What each symbol does to the elements:
z121 ku z730
z121 gi z332
z121 bu z635
z972 ku z452
z972 gi z528
z972 bu z993
z795 ku z212
z795 gi z930
z795 bu z607
z621 ku z867
z621 gi z806
z621 bu z266
z595 ku z669
z595 gi z873
z595 bu z286
z873 ku z245
z873 gi z933
z873 bu z65
z144 ku z443
z144 gi z121
z144 bu z467
z948 ku z584
z948 gi z607
z948 bu z795
z443 ku z121
z443 gi z730
z443 bu z138
z429 ku z806
z429 gi z648
z429 bu z855
z648 ku z847
z648 gi z340
z648 bu z177
z340 ku z429
z340 gi z855
z340 bu z455
z314 ku z692
z314 gi z678
z314 bu z670
z748 ku z930
z748 gi z126
z748 bu z873
z467 ku z197
z467 gi z114
z467 bu z472
z930 ku z126
z930 gi z415
z930 bu z10
z528 ku z467
z528 gi z415
z528 bu z664
z493 ku z861
z493 gi z266
z493 bu z881
z379 ku z467
z379 gi z197
z379 bu z147
z670 ku z949
z670 gi z484
z670 bu z415
z949 ku z484
z949 gi z678
z949 bu z487
z271 ku z827
z271 gi z502
z271 bu z670
z863 ku z670
z863 gi z390
z863 bu z13
z847 ku z920
z847 gi z355
z847 bu z390
z859 ku z271
z859 gi z429
z859 bu z219
z372 ku z534
z372 gi z106
z372 bu z817
z197 ku z114
z197 gi z424
z197 bu z678
z13 ku z390
z13 gi z589
z13 bu z191
z283 ku z294
z283 gi z621
z283 bu z348
z615 ku z395
z615 gi z147
z615 bu z106
z496 ku z266
z496 gi z451
z496 bu z605
z947 ku z65
z947 gi z395
z947 bu z928
z692 ku z787
z692 gi z390
z692 bu z949
z217 ku z589
z217 gi z219
z217 bu z390
z455 ku z855
z455 gi z367
z455 bu z493
z518 ku z584
z518 gi z867
z518 bu z424
z487 ku z674
z487 gi z869
z487 bu z748
z854 ku z379
z854 gi z467
z854 bu z941
z452 ku z528
z452 gi z795
z452 bu z931
z867 ku z806
z867 gi z615
z867 bu z147
z941 ku z230
z941 gi z286
z941 bu z948
z230 ku z286
z230 gi z538
z230 bu z584
z730 ku z332
z730 gi z348
z730 bu z573
z28 ku z573
z28 gi z693
z28 bu z859
z605 ku z783
z605 gi z455
z605 bu z920
z817 ku z861
z817 gi z283
z817 bu z730
z630 ku z595
z630 gi z669
z630 bu z230
z451 ku z138
z451 gi z827
z451 bu z673
z933 ku z726
z933 gi z748
z933 bu z595
z534 ku z177
z534 gi z621
z534 bu z861
z286 ku z947
z286 gi z65
z286 bu z607
z993 ku z972
z993 gi z664
z993 bu z467
z711 ku z751
z711 gi z674
z711 bu z863
z219 ku z711
z219 gi z751
z219 bu z124
z751 ku z665
z751 gi z859
z751 bu z217
z332 ku z348
z332 gi z204
z332 bu z144
z920 ku z191
z920 gi z6
z920 bu z144
z294 ku z372
z294 gi z534
z294 bu z204
z405 ku z314
z405 gi z692
z405 bu z869
z212 ku z678
z212 gi z245
z212 bu z972
z6 ku z760
z6 gi z605
z6 bu z693
z607 ku z630
z607 gi z941
z607 bu z678
z760 ku z283
z760 gi z635
z760 bu z429
z787 ku z674
z787 gi z538
z787 bu z314
z538 ku z13
z538 gi z390
z538 bu z707
z465 ku z314
z465 gi z670
z465 bu z930
z584 ku z607
z584 gi z928
z584 bu z212
z484 ku z405
z484 gi z314
z484 bu z465
z106 ku z635
z106 gi z867
z106 bu z283
z928 ku z472
z928 gi z230
z928 bu z245
z128 ku z271
z128 gi z138
z128 bu z867
z65 ku z630
z65 gi z595
z65 bu z941
z679 ku z648
z679 gi z128
z679 bu z367
z855 ku z367
z855 gi z177
z855 bu z934
z827 ku z502
z827 gi z390
z827 bu z605
z869 ku z670
z869 gi z949
z869 bu z126
z881 ku z605
z881 gi z783
z881 bu z847
z783 ku z673
z783 gi z493
z783 bu z355
z390 ku z844
z390 gi z465
z390 bu z707
z502 ku z28
z502 gi z934
z502 bu z665
z726 ku z748
z726 gi z930
z726 bu z669
z678 ku z372
z678 gi z664
z678 bu z452
z693 ku z847
z693 gi z693
z693 bu z827
z635 ku z573
z635 gi z144
z635 bu z648
z844 ku z124
z844 gi z863
z844 bu z674
z126 ku z124
z126 gi z405
z126 bu z933
z669 ku z873
z669 gi z10
z669 bu z947
z664 ku z518
z664 gi z861
z664 bu z114
z415 ku z518
z415 gi z465
z415 bu z726
z114 ku z121
z114 gi z993
z114 bu z854
z931 ku z664
z931 gi z114
z931 bu z928
z674 ku z538
z674 gi z933
z674 bu z692
z10 ku z933
z10 gi z869
z10 bu z630
z367 ku z177
z367 gi z340
z367 bu z266
z395 ku z147
z395 gi z472
z395 bu z621
z707 ku z191
z707 gi z787
z707 bu z484
z316 ku z854
z316 gi z379
z316 bu z615
z138 ku z635
z138 gi z573
z138 bu z679
z861 ku z283
z861 gi z294
z861 bu z348
z191 ku z787
z191 gi z674
z191 bu z405
z573 ku z855
z573 gi z443
z573 bu z128
z245 ku z405
z245 gi z584
z245 bu z528
z673 ku z859
z673 gi z496
z673 bu z6
z472 ku z316
z472 gi z472
z472 bu z806
z348 ku z528
z348 gi z817
z348 bu z443
z665 ku z859
z665 gi z271
z665 bu z589
z934 ku z502
z934 gi z847
z934 bu z271
z355 ku z6
z355 gi z844
z355 bu z934
z424 ku z993
z424 gi z931
z424 bu z294
z266 ku z451
z266 gi z455
z266 bu z429
z806 ku z941
z806 gi z395
z806 bu z534
z147 ku z534
z147 gi z316
z147 bu z212
z177 ku z340
z177 gi z429
z177 bu z635
z204 ku z621
z204 gi z861
z204 bu z121
z124 ku z863
z124 gi z692
z124 bu z538
z589 ku z219
z589 gi z191
z589 bu z390

The rows follow the links: the fewer symbols apart two elements are, the more alike their rows tend to be.

Each row is also shifted at random along 7 hidden directions that mean nothing.

Some elements, each with a row of numbers:
z467 -> -42 3 35 -18 15 -13 12 -24 -9 30 -1 7 7 23 -10 1 -5 -10 -47 -37 -6 -1 13 -10 -12 5 -3 13 -10 -13 22 -15 0 23 4 62 87 -2 7 9 14 15 6 7 -3 50 -152
z114 -> 63 21 -7 -3 11 2 -4 -21 1 5 -4 -28 -9 8 4 13 -3 -5 -3 -6 13 6 10 4 -20 8 -9 -22 -28 -13 -15 -16 -20 19 7 -70 -82 -4 0 2 2 19 -2 52 27 -37 163
z621 -> 81 0 2 -12 -8 21 14 2 9 -27 10 -5 -12 -12 2 -9 -19 -2 -3 11 23 -4 -2 -6 -12 9 5 -30 -13 26 -10 2 3 -1 -13 -61 13 -14 -14 -16 1 -14 -25 33 -13 10 54
z817 -> -55 -4 27 -24 -17 -16 -14 30 -4 12 8 4 23 -7 12 8 -33 4 -26 4 -8 21 0 10 24 14 14 40 9 -7 26 3 38 -31 27 25 -45 21 10 11 3 -22 -10 -52 -40 -6 -7
z534 -> 61 5 26 -7 -2 36 24 -7 1 38 38 -51 -28 -4 6 -23 87 4 -32 -29 -7 -15 33 -11 -32 18 22 -32 55 28 -6 9 -9 -1 -24 19 9 -4 9 -6 34 -29 -24 33 -4 -14 17
z271 -> 66 2 -18 -3 6 15 -13 -5 -15 6 26 -24 -20 4 0 5 60 -16 -19 -24 3 -10 12 13 -7 2 28 0 41 20 11 24 -17 8 -12 14 50 -28 18 8 -30 -19 -19 -38 14 14 -42
z245 -> 60 -9 14 5 8 -29 -6 1 2 -16 -35 55 39 20 -9 2 -64 -1 15 42 24 22 -39 4 19 6 -34 50 -5 -38 7 -34 41 9 5 -66 -50 29 -7 1 12 -2 36 8 -26 19 36
z126 -> 20 -7 -30 -16 3 13 7 25 7 -28 -27 1 -17 -28 -19 5 4 -10 -10 0 22 -19 -19 12 -3 -7 -17 -1 -36 9 21 -21 1 -19 -15 -21 74 -32 -10 -16 -21 -22 29 -24 -12 19 -17
z920 -> -40 -4 -4 12 -4 -4 1 -10 13 -7 10 5 -10 4 -26 12 -25 3 -14 -12 1 -25 7 -16 -14 -14 6 -14 -12 -12 17 24 -7 11 -15 28 72 -4 9 9 14 13 -21 10 -24 21 -77
z867 -> 29 -16 59 -5 -24 -7 13 -12 -29 -18 -5 -26 25 0 80 -30 -57 -9 -56 -57 -12 40 -22 -12 31 9 -5 -30 -5 32 -27 1 -5 1 19 -31 -50 1 -24 3 -11 42 -8 -15 23 46 4
z573 -> -29 0 -10 -40 18 -23 -10 34 5 9 26 -3 -7 -6 -59 12 9 -6 -16 26 8 -14 14 38 7 12 35 72 20 0 78 13 17 -20 -10 27 20 -10 20 -4 -17 -39 -25 -67 -44 -22 -3
z124 -> 3 9 -15 23 -16 -23 -10 19 -1 11 -24 64 31 8 4 0 -21 10 36 49 12 18 -8 0 19 -17 -14 34 -16 -5 -8 -6 15 -9 49 -4 -4 25 -14 -10 -22 1 32 -47 -11 28 -74
z930 -> -19 -26 61 15 13 -7 20 -5 -22 26 -21 -45 16 2 28 -13 -15 -19 -89 -67 -20 -4 -14 -4 10 -7 -29 18 9 -18 24 -16 32 -8 -26 14 -40 7 8 16 56 -1 39 -11 -15 14 14
z679 -> -32 7 -30 6 22 10 8 2 11 -19 20 11 -21 -18 -22 -6 7 -1 51 26 -2 -16 13 0 -18 -1 14 -15 -3 9 -22 20 -26 -6 -10 13 33 -15 -10 -13 8 9 -34 45 42 -23 -1
z65 -> -26 -13 6 0 10 12 -6 -11 14 -9 -20 -12 -16 -6 -15 17 13 6 7 -2 -6 -19 -11 -10 -9 0 -22 -24 -9 14 -3 -21 -10 7 -36 8 32 -6 11 11 19 7 24 43 7 -8 0
z496 -> -1 12 -58 16 -31 13 -12 -2 0 1 25 32 -9 -5 13 -2 30 5 98 32 -9 15 29 -17 6 -3 23 -49 -3 -6 -62 25 -36 2 17 7 -6 -2 -14 -11 -31 16 -34 28 30 -23 -10
z348 -> 16 2 -10 -21 -7 25 -19 19 8 -19 10 -14 -19 -36 16 22 10 11 -11 -29 6 0 6 -7 -14 7 14 -39 -12 21 -15 5 -25 -27 6 6 68 -15 10 14 -5 7 -23 8 22 27 -49
z415 -> 17 -16 8 -20 17 23 19 5 -1 -19 -21 -46 -20 -19 7 -7 9 -11 -84 -68 5 -25 -22 12 -10 -2 -17 -6 -10 4 32 -19 7 -8 -31 6 76 -33 1 -2 3 -22 27 -26 -2 31 -29
z286 -> 45 -13 22 -13 -1 0 -6 -5 1 40 3 -35 -5 13 0 2 83 15 -20 -23 -18 4 11 6 7 15 1 6 47 16 21 -23 -12 5 -31 21 -25 14 23 14 4 -6 27 -17 -5 -12 14
z528 -> 75 5 -48 -47 12 37 -11 4 22 -79 -30 2 -26 -30 12 24 -40 9 -15 -31 42 1 -35 14 -14 4 -16 -40 -76 5 -15 -31 -23 2 2 -75 119 -39 -17 -5 -62 0 3 7 41 57 -21
z395 -> -45 -3 38 -6 -10 -20 16 -14 -11 -5 -9 23 20 21 -2 -19 -47 -15 4 26 -1 13 -14 -13 9 9 -10 7 -4 9 -1 -13 21 16 7 2 -23 7 -16 -10 9 9 4 18 -25 1 -6
z266 -> 21 -1 -3 23 -1 -17 10 1 1 12 13 41 25 14 -15 -14 -50 -1 52 59 8 6 12 -4 8 -5 6 30 -6 -32 -12 21 32 4 1 -47 -87 26 -17 -17 24 -10 -26 29 -24 -28 86
z847 -> 35 -6 0 40 0 -13 -2 -17 0 -7 9 31 12 16 -16 4 -46 -6 11 15 12 -12 -1 -21 -9 -17 0 -1 0 -29 -5 30 7 21 -13 -27 11 9 2 7 30 16 -25 35 -18 21 -13
z13 -> 5 29 -58 18 -5 10 -9 5 26 -17 -9 40 -17 -9 -32 11 30 21 67 58 19 -15 2 -2 -24 -18 -2 -17 -20 19 -21 3 -26 3 28 0 60 -2 -8 -14 -32 0 12 6 12 -7 -40
z484 -> -94 4 6 -3 -11 -12 15 16 -14 16 -6 -20 5 -3 14 -34 40 0 -20 -26 -31 9 -8 6 14 2 2 15 41 -3 16 -6 -4 -22 26 73 -32 7 -7 -11 -6 3 30 -56 -2 -21 -34
z294 -> -25 1 5 -37 -19 22 -4 20 9 -25 2 -22 -5 -21 25 4 -25 13 -29 -19 5 8 -7 6 8 13 12 -10 -21 16 3 -2 17 -20 12 -9 0 -6 -5 0 -24 -23 -16 -28 -14 -1 26
z314 -> 56 16 -11 40 2 11 19 -9 -5 14 -2 -16 -13 -6 9 -28 66 0 17 -5 -5 -8 1 -16 -30 -4 -14 -39 45 -5 -34 -3 -32 -4 5 -10 -44 4 -8 -9 39 21 21 53 31 -28 60
z881 -> -30 18 -55 2 -50 7 -14 6 -11 49 42 0 -10 4 19 -10 110 16 89 13 -35 24 52 -8 17 8 43 -34 46 -3 -45 23 -43 -9 27 61 -57 7 -2 -10 -45 2 -26 -23 16 -56 -7
z933 -> -9 -17 5 -1 8 6 4 9 1 -13 -28 -11 -9 -18 -8 12 -14 -12 -22 -14 6 -19 -14 0 -3 -11 -25 -4 -35 3 12 -20 9 -12 -30 -9 39 -20 0 2 16 -6 30 6 -10 13 -1
z863 -> -17 6 28 52 17 -6 11 -17 7 13 -18 19 12 16 -10 -1 -28 5 -32 5 5 -28 -10 -17 -23 -30 -29 13 -7 -5 5 10 23 15 6 16 30 20 4 9 49 7 24 20 -14 29 -67

From each start, follow one symbol. Which element do you reach?
Answers are names.
-18 8 16 -17 -6 -20 -12 -6 -18 21 -10 -7 30 23 46 1 -27 1 -19 -23 -11 43 1 16 31 10 -5 24 -14 -31 -7 -20 14 8 43 -15 -113 23 -5 10 -26 13 14 -33 16 -10 62
bu -> z467
3 12 -24 18 -2 44 -21 -25 -9 -15 13 -52 -33 -12 55 16 59 -1 9 -46 -21 -3 14 -6 -13 -11 11 -77 2 47 -62 25 -53 12 5 15 16 -32 10 20 -33 19 -18 17 84 -12 13
ku -> z859
-82 0 -9 -10 -6 -12 -26 19 2 -43 -5 17 7 -29 14 25 -69 1 22 8 -4 16 -13 -1 12 -2 3 -15 -42 5 -22 9 -17 -26 28 1 6 -6 -3 15 -13 39 -21 4 28 4 -16
bu -> z138
-7 -11 -7 14 4 23 17 -11 9 -20 11 -28 -13 -13 28 -13 -28 13 1 -29 -7 -4 6 -8 -2 -12 3 -45 -32 7 -33 26 -18 0 -17 -24 -15 -3 -23 -11 5 21 -34 33 38 -10 61
gi -> z367
9 10 -42 6 -14 14 2 3 12 10 24 20 -11 -2 -18 -3 22 9 63 40 4 -5 29 -8 -8 -1 21 -15 -1 -15 -21 20 -4 1 -3 -7 -9 2 -7 -18 -4 -18 -32 26 -12 -32 31
gi -> z266
7 11 -41 -47 -3 20 -17 23 15 -20 22 -64 -49 -41 -14 26 60 13 -18 -35 3 -12 23 23 -14 11 34 -40 -18 39 23 7 -59 -24 -8 5 37 -39 13 3 -50 3 -30 -30 22 -34 63
ku -> z443
116 2 -8 -22 -7 0 -10 -4 2 5 -7 -11 0 11 8 -2 45 13 11 3 14 20 -7 13 12 20 -3 -1 18 10 0 -32 -18 12 -4 -58 -52 9 -1 -3 -33 2 22 -7 7 -7 80
gi -> z230
-19 13 4 -21 -24 4 12 -12 -18 9 9 -21 -9 5 27 -26 44 -7 14 -12 -17 22 13 -6 4 18 12 -36 15 33 -26 -10 -32 8 20 27 -21 -13 -15 -14 -31 17 -3 2 23 -17 2
gi -> z316
-43 23 -12 -14 -13 -3 3 16 -5 14 25 52 2 5 -39 -14 31 -13 78 83 1 6 18 -9 -14 20 23 20 41 2 -11 -1 16 -12 25 45 9 3 -3 -20 12 -30 -19 24 -29 -31 -49
ku -> z635
-38 -4 -24 13 8 31 -10 -13 17 -39 -26 -12 -33 -27 -3 27 1 0 47 9 -2 -24 -14 -19 -21 -9 -31 -72 -42 19 -49 -21 -34 -2 -32 -24 22 -25 1 8 16 24 18 90 42 -25 64
bu -> z286
-59 11 -4 34 -4 -15 -2 -4 12 -20 -24 25 15 8 -3 5 -53 11 4 24 7 -7 -24 -6 -2 -29 -22 5 -29 -1 -2 11 12 9 28 -4 -3 17 -10 1 -1 15 17 -10 -10 8 -10
ku -> z844
-61 -7 21 41 32 7 9 -40 -3 -20 8 -9 -11 14 -17 7 -47 -22 -26 -17 -7 -41 -10 -23 -32 -21 -11 -15 7 -16 -3 34 13 31 -35 22 44 -13 14 19 59 9 -24 66 5 5 -28
ku -> z502
-15 -28 48 3 -2 -6 -5 -18 5 -35 -39 -15 20 5 49 4 -71 20 -55 -54 -10 18 -45 -7 27 -5 -37 -17 -26 11 -7 -19 0 10 -12 -23 -8 19 -5 23 -1 44 30 -4 18 47 -15
bu -> z584
-2 13 23 8 8 4 21 -39 -1 13 2 -1 -15 19 -20 -15 23 -14 12 9 0 -14 11 -27 -36 6 -11 -33 9 13 -18 -9 -19 32 -14 15 34 -10 -4 -9 34 21 1 83 5 -1 -23
ku -> z316
17 -1 11 -32 -9 30 6 13 12 -30 5 -36 -17 -22 15 -2 -13 9 -47 -29 10 -5 -11 3 -8 13 8 -22 -5 24 6 -4 10 -15 -5 -23 14 -16 0 -3 -6 -28 -15 -8 -15 2 42
bu -> z817
62 2 -10 -18 18 21 -2 -13 14 -35 -19 -9 -9 -1 13 8 -18 11 -29 -32 19 0 -23 9 -10 9 -17 -11 -21 -13 -6 -23 2 16 -4 -42 43 -7 -4 3 -17 -6 13 16 25 31 6
bu -> z931
-29 18 5 2 29 -17 14 -5 11 14 -11 44 15 29 -68 -9 -11 -7 16 66 18 -16 -14 4 -27 13 -18 73 37 -59 35 -29 59 17 3 8 -22 23 8 -11 49 -48 28 36 -58 -35 24
bu -> z452
